In the rows, 128 means zero.
Each row is followed by its group and then its class within the group.
[140 144 103 194 165 136 122 115 164 100 117 116 143 133  94 104 145 121
 116 122 133 104 129 108 137 117 119 162 142] : lova.(51)
[134 136 102 156 144 143 141 113  12 117 135 105 150 105 103 151 134 144
 138 115 124 156 122 105 134 113 113 132 149] : dugup.(34)
[144 132 111 161 150 144 117 120 124 104  70 102 165 134  82 125 141 121
 132 116 134 127 126 125 127 120 122 175 147] : lova.(38)
[ 49 146 117 138 146 135 123 160  58 134 143   4 156 120  71 101 147 134
 125 139 129 128 116 134 145 134 134 163 135] : Lamot.(37)
[126 128  95 142 134 147 138 120  26 123 134 107 187 119  80 112 139 142
 128 109 133 152 125 117 129 120 125 152 140] : dugup.(34)
[ 96 131 122 124 145 127 136 129  30 132 127  79 154 133  61 100 148 129
 126 129 134 132 130 130 133 130 119 192  99] : Lamot.(37)
[ 76 147 161 126 147 121 130 181 127 135 135 125 145 126  64  93 151 120
 116 139 118 121 123 133 145 135 125 169 151] : Lamot.(47)
[118 121 128 143 101 157 131  79  86 116 115 117 125 121 130 145 134 135
 143 137 112 132 121 121 123 125 124 143 151] : mido.(30)
[ 97 155 122 132 148 118 119 173 113 130 128  78 134 128  91  73 129 139
 129 140 138 128 127 131 136 141 136 196 132] : Lamot.(37)
[137 153 113 188 165 128 131 122 141 105 141 131 148 141  85 119 145 148
 137 106 132 123 129 114 138 123 126 170 157] : lova.(38)
[131  83 122 146 123 155 132  98 109  96 131 155 150 109 104 151 123 141
 132 121 123 130 137 118 128 124 141 157 141] : mido.(30)
[150 141 114 134 143 152 135 138  40 113 127  83 163 127  97 111 132 103
 126 120 116 162 120 112 119 112 116 150 128] : dugup.(43)
[135 125 111 123 121 150 118 126   4 125 144  93 170 128  83 132 128 143
 134 108 124 168 124 100 130 117 134 156 137] : dugup.(34)
[138 150 126 132 140 157 124 140  45 106 126 106 159 112 126 136 124 133
 132 121 133 145 130 118 132 113 127  92 118] : dugup.(43)
[130 144 109 129 148 149 120 120  25 117 154 110 164 122 128 108 125 153
 142 116 125 127 171  98 119 113 125 154 137] : dugup.(34)
[ 83 123 112 119 140 121 120 146  61 141 134  99 136 133  54 133 157 143
 119 132 112 145 114 122 151 148 139 197 131] : Lamot.(47)
[119  99 125 139 109 149 121  97  86 109 149 172 146 123 139 156 123 126
 133 125 114 117 126 131 124 131 126 123 141] : mido.(30)
[147 160 110 168 153 147 125 115 128  75  87  96 144 127 101 102 149 132
 137 116 128 121 125 131 112 121 124 205 145] : lova.(38)
[ 75 119 126 138 161 133 132 159 131 132 124  79 156 132  71  94 150 117
 126 123 121 124 127 130 126 135 136 204 135] : Lamot.(37)
[100 114 123 126 132 161 128  95 105  93 150 144 138 125 121 142 140 136
 131 130 113 106 128 104 137 119 133 162 179] : mido.(30)
[139 123  93 147 120 153 127 118  23 122 105 111 179 126  57 114 139 133
 133 133 126 182 147 134 129 128 116 121 138] : dugup.(34)
[141 150 104 153 165 138 128 131 132 114 116 100 150 129  89 110 133 132
 134 110 127 129 113 113 128 115 122 178 167] : lova.(51)
[133 130  92 135 178 179 121 121   4 100 138  85 195  94  60  94 142 143
 141 118 128 137 122  93 131 119 119 202 133] : dugup.(34)
[107 107 110 157 119 153 109 105  92 102 127 139 147 139  82 148 130 129
 119 114 113 154 120 132 135 130 150 156 151] : mido.(30)
[145 117 108 152 129 156 130 126  39 109 133 111 155 126  75 115 132 134
 126 120 122 161 123 113 129 115 127 138 145] : dugup.(34)
[ 78 111 115 129 153 142 126 150 101 128 122  82 137 129  62 107 161 134
 126 128 122 124 130 123 134 140 132 206 146] : Lamot.(47)
[ 93  91 118 142 115 158 123  88 109  95 140 142 136 131 111 146 136 133
 130 117 116  98 148 112 146 124 132 180 159] : mido.(32)
[ 87 137 101 132 130 132 134 138 104 121 126 106 141 130  57 103 140 134
 128 123 124 127 116 110 150 125 121 215 138] : Lamot.(47)
[ 77 126 100 133 138 144 134 159  41 120 138 102 166 132  50 116 153 136
 118 137 134 146 119 137 150 128 132 189 131] : Lamot.(47)
[105 112 111 142 132 165 124 111  75 104 124 139 156 129  71 141 142 132
 130 138 113 112 134 120 142 138  91 152 158] : mido.(30)
[121 100 123 138 125 148 128  99  92 102 116 142 147 139  95 148 139 133
 130 124 131 121 122 135 130 126 117 155 130] : mido.(30)
[133 137 113 118 150 138 127 131   5 122 133 106 178 123  83 116 127 154
 132 128 135 146 122 113 128 130 110 139 121] : dugup.(43)
[156 141 118 149 140 162 121 146  26 118 134  95 159 117  85 114 129 136
 128 116 125 157 111 116 114 101 115 130 128] : dugup.(43)
[ 98 124 124 138 154 131 116 147  72 109 152 105 144 126  91  92 130 127
 136 127 122 117 127 118 125 128 138 209 160] : Lamot.(47)

Each row is followed by its group and then its class within the group.
[124 131 123 112 112 125 140 133 125 145 143 122 123 145 121  95 124 123
 130 120 103 118 125 147 122 129 131 126 112] : gul.(253)
[117 136 126 131 139 106 121 144 104 114 110 144 129 134 149 157 114 141
 110 103 150 128 119 102 122 151 138 122 167] : musa.(248)
[122 140 128 135 137 103 110 126 104 118 110 138 136 128 153 149 119 135
 123 113 146 132 123 104 124 160 139 121 172] : musa.(248)
[126 109 114 137 139 130 133 141 145 152 130 115 120 149 134 107 122 120
 116 114 105 118 110 155 121 119 138 129 117] : gul.(255)
[126 117 117 145 128 121 141 130 133 148 130 114 124 144 141 103 118 119
 113 103 113 123 120 128 128 111 137 128 119] : gul.(253)
[126 132 122 147 150 104 114 143 102 110 103 146 135 132 153 150 108 140
 119  82 139 133 110 102 126 141 144 109 157] : musa.(260)
[115 133 126 126 134 109 111 144 111 117 108 125 143 142 132 129 123 143
 131 104 142 128 116 122 117 150 137 116 158] : musa.(260)
[127 129 120 132 121 112 121 131 114 145 117 125 130 139 151 124 112 132
 112 111 116 128 119 118 128 136 149 116 152] : Dud.(254)
[129 132 119 151 132 106 122 115 117 148 118 120 128 136 167 109 110 124
 113  98 108 123 124 111 130 138 151 112 154] : Dud.(249)
[131 112 103 150 130 112 146 135 108 153 135 125 128 146 144 121 110 113
 111  90 116 129 110 136 129 121 141 113 119] : gul.(253)
[134 129 120 144 128 110 108 125 123 149 114 125 132 137 161 129 114 132
 111 126 118 128 118 130 131 147 151 121 165] : Dud.(254)
[141 134 119 115 101 119 123 121 107 133 132 122 138 129 137 129 110 127
 140 122 120 138 138 127 131 130 141 105 132] : bilo.(258)
[135 127 113 150 126 102 126 120 116 139 130 128 135 150 159 116 108 124
 115  91 114 122 126 124 127 127 140 119 139] : Dud.(254)
[128 126 119 128 117 124 140 128 130 151 140 131 117 141 136 105 109 118
 110 116  99 118 120 138 126 131 137 131 117] : gul.(253)
[134 138 116 128 123 117 114 115 108 131 137 123 140 124 136 118 114 125
 149 116 109 134 127 145 123 152 135 104 132] : bilo.(266)
[144 127 121 121  99 133 126 120 122 147 133 115 135 117 128 116 122 124
 138 135 115 143 140 128 137 113 137 107 114] : bilo.(258)
[123 141 129 118 133 111 107 138 108 114 111 135 133 130 145 148 116 146
 128 116 137 128 121 116 124 160 140 113 171] : musa.(248)
[142 128 116 129 120 118 119 120 121 142 135 124 133 133 142 116 109 122
 135 117  97 130 125 153 125 140 139 111 127] : bilo.(266)
[136 128 115 151 123 112 119 136 122 160 116 142 142 139 150 112  99 126
 112 109 100 130 102 134 131 138 153 114 140] : Dud.(249)
[125 141 127 126 137 110 118 134 103 106 120 144 138 133 143 155 116 145
 122 108 143 127 123 106 121 151 134 118 160] : musa.(248)
[124 137 122 119 135 105 114 144 104 103 112 131 136 144 143 149 115 146
 129  95 145 124 123 109 122 147 141 112 162] : musa.(248)
[126 130 117 154 122 110 122 122 120 156 116 128 133 130 155 115 110 123
 116 110 114 128 115 115 127 138 151 115 150] : Dud.(254)
[120 142 127 127 149 109 108 137 104  95 112 129 144 139 138 144 121 143
 137  92 152 128 125 118 115 149 133 119 155] : musa.(260)
[118 120 116 139 137 118 144 137 126 138 126 114 116 146 142  95 114 122
 115  73 108 123 120 112 128 108 141 114 111] : gul.(255)
[129 111 110 137 133 120 153 140 122 147 136 129 116 148 143 114 110 119
 105  82 111 120 117 123 132 106 141 121 108] : gul.(255)
[128 132 120 151 115 104 125 126 112 154 118 129 141 141 151 109 107 122
 114 101 115 127 111 118 124 138 152 118 146] : Dud.(249)
[119 119 110 148 147 113 149 137 119 143 127 119 118 148 150 100 108 123
 110  66 104 123 110 119 126 118 143 114 118] : gul.(255)
[141 139 115 120 117 119 111 107 110 129 144 122 142 125 138 128 115 126
 152 127 114 136 138 148 124 153 135 107 132] : bilo.(266)

Each row is followed by its group and then its class within the group.
[119 137  97 122 137  89  68 102 141 141 134 127 138 129 127  99 132 113
 127 137 131 142 102 185 120 150 171 106 135] : rizum.kap
[109 144 124 129 132 105  61 105 124 138 142  97 138 130 117  93 118  99
 122 134 123 146 131 163  88 180 172 105 132] : girap.Muso
[125 154 106 122 144 116  97  67 150 137 153 124 142 140 123 114 131 144
 126 137 124 140  97 155 106 167 152 121 146] : sen.taf
[131 153 105 122 125 112  72 107 132 129 135 116 147 128 119 102 126 114
 122 125 132 138 133 198 108 146 176  94 147] : rizum.kitun
[121 112 128 124 128 109 101 124 147 123 137 127 130 135 135 113 126 117
 132 127 145 130 124 136 125 135 170  90 131] : rizum.kitun
[143 125 120 106 109 126  88 120 134 129 132 124 145 140 136 104 127 105
 125 125 142 128 107 145  98 152 180  78 137] : rizum.kitun
[121 148  99 114 117 103  62 101 135 132 142 112 152 118 143  99 119  97
 131 116 135 146  89 178  91 172 198  81 142] : rizum.vodal
[133 129 110 116 122 124  88 118 131 124 142 124 152 128 144 103 123 113
 125 123 143 132  94 143 113 159 193  76 152] : rizum.kap
[141 141 104 121 120 118  86 119 137 131 134 122 146 125 141  96 123 108
 127 113 151 127 116 190 107 141 180  81 145] : rizum.kitun
[114 134 146 136 139 125  96  99 119 136 147  98 128 139 134  98 110  97
 123 144 121 138 139 154  94 185 147  96 134] : girap.kovet
